Each row has a class, written as a number after it.
[ 23   3 -15  57   3 -20   7  27  60  -8  56 -17 -34  10  39 -41 -31   4
 -19   1  -9   8  29 -16  66 -10 -23  -4  -4  43 -26 -16]
10
[-39  -6 -17  33   1  15 -11  -3  34 -47 -31  42 -48  16 -18  35 -14   0
  -3  28   3 -13  31 -34 -35  19   1  30 -56 -33 -26  20]
6
[ -3 -17  -9  37  43  10  -9 -27   2 -33  -9 -25 -16  32 -32  89 -20  27
  -4  63  -3 -33  -2  -6   3 -12  10 -20 -11  17   4 -33]
4
[-13  37  22  25 -62 -10 -30  -7 -25 -11  26  13   3   0   0 -53 -25  74
  48 -25   4  13 -10   9  26 -45 -23  32 -61  60  13   7]
2
[ 13 -28 -11  38 -28 -25  15  39 -29  25   3  53 -36   4   5  35  51  -8
 -31  62  36 -57 -11 -43 -38  65  -5 -13   6 -56  31  16]
2
[ -1 -19   8  -3  -2  14  63 -27 -11 -15 -53  -1 -13  -1 -12  47 -42 -21
  18  40 -29 -69  25 -26  -9 -16  -4   0   3  13  -2  31]
5
[ 36  23  15  40 -12 -17   7  20 -24  -6  17  40  -9  19  43  11  -6  40
  12  17   8  14 -18   4  34  13 -37 -37 -27  -6  12   0]
1
[ 44 -16   0  44 -30  -3  12  28  22 -47 -30  31 -39   9  16  45 -26  43
  -2  54  16 -16 -10 -20  16  43 -43 -18  13  27  -4   4]
2
[-36   0 -36  92  17  12 -19   3  10 -63  17  37   9  -4  12 -10  26  53
  10 -11  17 -10 -17 -27  75  17 -60  -3 -51  41  -1   2]
7
[ 15  11 -24  63 -32 -21  39  34  35 -40   3  22   4  -5  40 -40  39  55
  38  27  13  14   1 -12  69  38 -29  -7  25  15   8  -5]
5
[ -2 -35 -32   2  15  15 -20   2  30 -31 -22   8  -9  11 -15  57  -5 -11
  -9  29  -6  -5  13 -48  23  30 -17   1  21  31 -28  -3]
5
[ 24  -3  -4  -4 -50  -8 -24  -9  35 -27 -55  15 -72  29 -29 -12 -32  26
  22  19 -10  29  25  -5 -45  13  31  30  14  17 -15  19]
1
[ 29  27 -10  72 -63   0  42  35  26 -29  15  44 -33  -5  46 -14 -19   5
  32   3  27  -6  -9  -1   4  34  -9  -8  17 -18 -29   8]
6
[-41 -20 -74  13  16   5  20 -27   1 -41  68 -13 -34   7 -10  41 -12  10
  -9  11  -2 -32 -10 -63  22 -21  21 -34 -32  25 -32 -15]
1
[  5 -17  -9  79  15  50   8  12  31 -53  -7  36  -9  39  25  12 -12  15
 -10  21   4 -56   7 -47  39   4 -34 -38  28 -26   3   0]
3
[  7   2  24   4   2  -4  51  -7 -73  24 -43   1  46   6  22  33  20  26
  20  33 -14  -8  -5  -5  41 -17 -54 -11  -4 -22  24  -3]
0
[ -1   4 -13  79  10  30  -7   6 -59 -51  11  62  15  -2  -4  10   5  82
  12   6  11 -23 -36  -6   9 -15 -32 -10 -52   8 -14  42]
5
[ 50 -32 -22 -31   4   6  64 -41 -49 -26  29  -3  11  37  -1  92 -37   7
  18  24 -31  17 -34 -17  28 -33   4 -51   8  31 -25 -23]
0
[-11 -30  30 -36  -8 -27  60  -2  -8  42  16 -23 -26   0  19 -49   1  21
  16  11   2  23   4   7 -13   0  17  -9  14   0 -25  27]
3
[ -4 -13  18  57 -21  30 -44  17   0 -68 -39 114  34  34 -18 -13 -64  60
  17  -6 -34 -11  -9 -23  29  11 -64  -9  -7  20 -40  -4]
9
[ -1   4  -1 -34 -54   8 -23  19 -11  36  42 -51 -24  -6 -25 -74   3   3
   8   4  20   0  13  -2 -13  -3   7   5  13 -13   0 -31]
10
[-30 -36  46 -21 -39  -2  40   0  -6  29  10  11  27  11 -25  -7 -44 -19
  16  -2 -15  -4 -29  11 -30   4  18  -5  13 -13 -30 -15]
10
[ 27   1   9  42 -39 -25  40  27  14 -65  30  69 -40  30  16   8  20  -7
   8  37 -12 -34  -7 -25  12  35 -30  40 -11 -36  35 -34]
3
[ 31   3  11  15 -41 -23   1  -1   1 -48  16  39 -64  -4  27 -39  40  11
  23  13   7 -48  24 -46  61  32 -21  15  11  39  52   8]
8
[ -6   3   7 -17 -41 -23  57   2   2  28   6 -43 -25 -38   2 -17  -3  36
  26  20  33   4   3  15 -24  -3  32 -22 -11 -14  -9   8]
6
[   1  -30   20  -18  -59   11   20  -15   41  -14   36  -48 -114   10
    7  -51  -29   72   27    9   23    2   28  -35   -2  -16   39  -11
   28    9   -8  -13]
8
[  8 -44  34 -13 -21  22 -19 -13  35 -26 -42  30 -41  15 -50  19 -46  24
  -4  10   1  -6   2   5 -28  22   4   0 -20  10 -24  -5]
7
[ 66  -6  -8  82 -43 -16  13  40  12 -54  10  83 -27  -7  -2  54   4   6
 -14   5  13 -14 -35   0  25  48 -31  23 -23  30  13  -9]
5
[ 19 -14   1  -3 -49 -29 -11   7  10  13 -22  40   1   2  26  -4  36  63
   8   5   8  37  -2 -52  48  20 -28 -19 -17  10  33  32]
1
[  1  -9  19  34   1 -33  38 -12   0 -37 -18  16   4 -46  12  53 -78  85
   3   7 -21 -36 -17  -8  36 -27 -33 -35 -33  75 -35  18]
9
[ 53 -33   5 -61 -50 -53  35  22  66  39 -44 -30 -20  -7  -3   2 -30  43
   2  36 -27  43  20 -23 -43  27  -2 -23  51  21  15  -6]
4
[ 42 -13  -8  36 -32  29 -55   5  55 -61 -37  64  42  60 -17  27 -49  44
  15 -13 -32  49   1 -36  51   5 -53 -25  12  42   6 -34]
0
[  0 -51  12 -57   2  -3  11   0  -1  29 -18 -25 -77 -22 -16  -6   7  45
 -30  38  22 -15  39 -36 -34   4  12 -18 -14 -22 -21  26]
6
[ 31 -13  30  59 -55  30 -18  27  47 -16  -8  33 -76   4   5 -39 -22  18
  -4  30  42 -49  22 -27  -7  40 -30  -9   4 -24  13  17]
7
[ 10 -11   9 -21   7 -19   1  -1  41  30 -16 -69 -23 -31 -15   8 -30  57
 -18  33  17 -21  24  -8 -49 -20  49 -51  33  -2  14  12]
8
[-24  22 -37  92 -27   0   6   9 -44 -20  71  23  30  32  -9  33  32   9
  20  38  27  -9 -37 -14  24   5 -13  -8 -80 -45  36 -27]
10
[-10 -74  38 -49  23  27 -27 -10  61   8  36  -8 -70  23 -22 -54  10  -5
 -34  34  29  -7  49 -52 -12  -2  40 -22  12 -25   2  24]
6
[ -5 -10  -5  23  24  20   6 -19 -29 -43  13   8  24  37   7  55  25  42
  14  36   7   6 -33 -21  63 -15 -15 -37 -13 -12  23 -27]
1
[-24  21   5  46   7  15 -57  21  18 -25  20 -21 -21  14 -23 -61 -56  92
   1  32   1 -23  15 -11 -33 -49  -5 -10  15  -7 -22 -25]
1
[ 38 -16 -13  43 -25 -28  -9  20  25 -59 -21  55 -27  13   2  84 -49  49
  -5  32 -12  28 -35 -28  11  33 -40   0  -5  50 -36  -5]
1
[ 17  -8  27  46 -30  22   5   8  35 -27 -40  33 -23  -5  32  48 -26   0
  -5  18  18 -42   3 -40  39  24 -50   4  -4  10  -1  39]
3
[ 22 -40  31   9 -21   3 -17  43  52 -56  12  21 -57  21 -47 -39 -31  32
  -5  41  -5  -2   6  -7 -42  30 -17  27  41   8   5 -46]
5
[ 72 -41 -47 -23 -17 -26  -6  25   0 -16 -35  -4 -30 -38 -38  33 -39  25
 -38 -25 -24   5  -9 -15 -16  20 -22 -23  59  86 -19 -21]
9
[ 36  27 -13  50  -4  -6 -21  47  17 -19  65   0 -14  12 -18 -37 -12  32
  -2  44  24  16   1  33 -15   4   5  -2 -16 -12 -11 -34]
5
[-15 -14  13 -47 -45  -3 -19   0   7   4   4   1 -39   8 -51 -98  18 -11
  19  34   8 -11  40 -11 -31  23  22  33  25  -7  -2  -8]
0
[-33  21 -35  54 -37  -8 -25  10   2 -36  24  27 -27  11 -13 -31  21  45
  18  23  22 -16  10 -29   0  11 -14  21 -64   6  24   5]
2
[ 25   7  11  32 -34   9  -4 -17  12 -18   4  15 -40  25  17  48  -2   4
  19  14   8  -4  -4  -8  30   4   3  21  -9  11   4 -11]
4
[ 31   2  -7 -14 -71 -24   7  12   7 -25 -39  28 -22  -1 -23 -32 -13  80
  32   8 -18   1   3 -12 -54  12  23  -2  38  -5   9  -4]
8
[  6 -38  10 -74  24  39  14 -30  14 -39  -4 -36 -34   5  -3 -50  16  36
  16   7   3  27  10   1  15  -6   7 -18  21   4 -15  10]
7
[  3 -13  18  -3  21 -12  22  -1  -3 -28  22 -18 -30  -4  17  21 -19   9
  -3  43   4 -33  -8 -13   5  -4 -14  -5  16  33  -1   3]
2
[ 35 -27  52  12 -52 -14   7  10 -38 -45  17  44 -30 -10   1  20 -23  95
  23  37  15  -1 -48 -13  -2  11 -33 -14   4   7  10   0]
9
[ -3 -19 -26  39 -15  18 -49 -11  11 -13 -11  19 -40  12 -36  48 -54 -18
 -13   9   1 -25  10 -42 -52  -2  24   8  11  14 -28  27]
9
[ 26 -14 -20  56   1 -26  -7  17   2 -46  29  65   6  15  15  28 -56  72
 -14  -2 -31   2 -23 -28  60 -18 -54  -6 -31  93 -56  -8]
2
[-63 -45  46  -8  78   4  -9 -17  28  10  24  21 -36  -4   9 -28   7 -33
 -31   0  11 -43  28 -18 -20   3  41 -12   2 -11 -37  48]
6
[-33 -21  74 -20 -25 -27 -41  -2  43  19   5  32 -62  -7  15 -53  11  23
  -6   5  23 -18  29 -24  -8  19  15  34 -20  11  12  43]
2
[ -2 -29 -12  22   1  -4 -17  -9 -30 -11  -4  23 -15  37 -31  23 -34  65
   3  33 -16   3 -13 -29 -13 -22   3 -19  -1  19 -33   0]
1
[-12 -51 -26  19  17 -15  33  15  27  10  63 -49 -38 -11 -15   6 -24  22
 -35  32  13 -31  -4 -49 -18 -12  24 -40  40  16 -13 -23]
8
[ -6 -28  38  49 -29  28  23   6  12   3  20  24   6  -8  -2 -43  15 -10
  -2 -14  31 -41 -17 -13  42   5 -28  -5 -12  -5  42   5]
7
[  0 -29  56  -4 -63 -12  50  -3  32  -5  -7 -21 -38 -18 -19  41 -44 -24
   4  21  10 -38 -13   7   7  20   2  17  -6  14   7 -34]
10
[ -6 -19  16 -14 -56  26 -33  19  63 -18 -15  45  25  16 -33 -75 -33  43
   9 -15 -22  24  15 -34  16   5 -54   7 -28  29  11  -5]
4
[ -3 -14  67  78 -10 -28   9  13  18 -49  15  31 -36 -36   3   8 -47  56
  -3  25  18 -60 -25   1   0   2 -23   0  -2  35  22   7]
9
[  5 -61  48 -26  -2  28  18   4  42  21 -39 -30 -22 -25 -53  54 -74 -26
 -36  18  10 -43   1   1 -44   3  12 -15  25  24 -20   1]
5
[-15 -15  -1  43 -39   8 -27  23   1 -46 -48  85 -27  -9 -10   2  22  89
  -3  45  21 -43  -1 -55 -30  48 -16   5 -12 -46 -13  45]
8
[-16 -38  13 -49  21  15 -36   6  11  13  -8   8  -4  12  -2  -5 -13   4
 -13  -7   3  32  -7 -25 -12  32 -14 -49  24  13 -21  14]
1
[-20  -6  37  16  -2 -22  12  -5  33 -41  -6  16 -21  -3  -9   8  -6  16
  22  50  -3 -43  13   1  18  14  16  32  11  15 -13 -16]
5
[-16 -17  20 -25 -16  -8   2  -3  10  -7   1 -57 -74  -2  24 -41  12  94
  18  56  12 -14  38 -39  10   0  -8 -17  19 -21   2  -2]
10
[ 10   2 -19  10 -17 -17  13   8   1 -52  25  16 -15   2  16 -12 -33  41
  37  13 -22 -22   4 -40  33   0 -37 -24  34  51 -24 -32]
6
[ 20 -17 -18  33   5 -34  63   5 -18 -39  20  16  17  34  14  54 -21  21
  18  46 -36  11 -25  -9  44  12 -36 -26 -12  21 -11 -34]
10
[ 27 -18   4  60   8  19 -17   9  31 -36  38  16 -77  40  29  -2 -15  28
 -20  28  20 -15  14 -34  10  -8  -5  -8  -1   7   9  18]
2
[ -7 -24  20 -27  17  36 -47 -35  12 -57 -11 -14 -56  15  -8 -63   5  41
  20   9  -3 -14  42 -36  18 -21   7  -2  38  24  22  27]
9
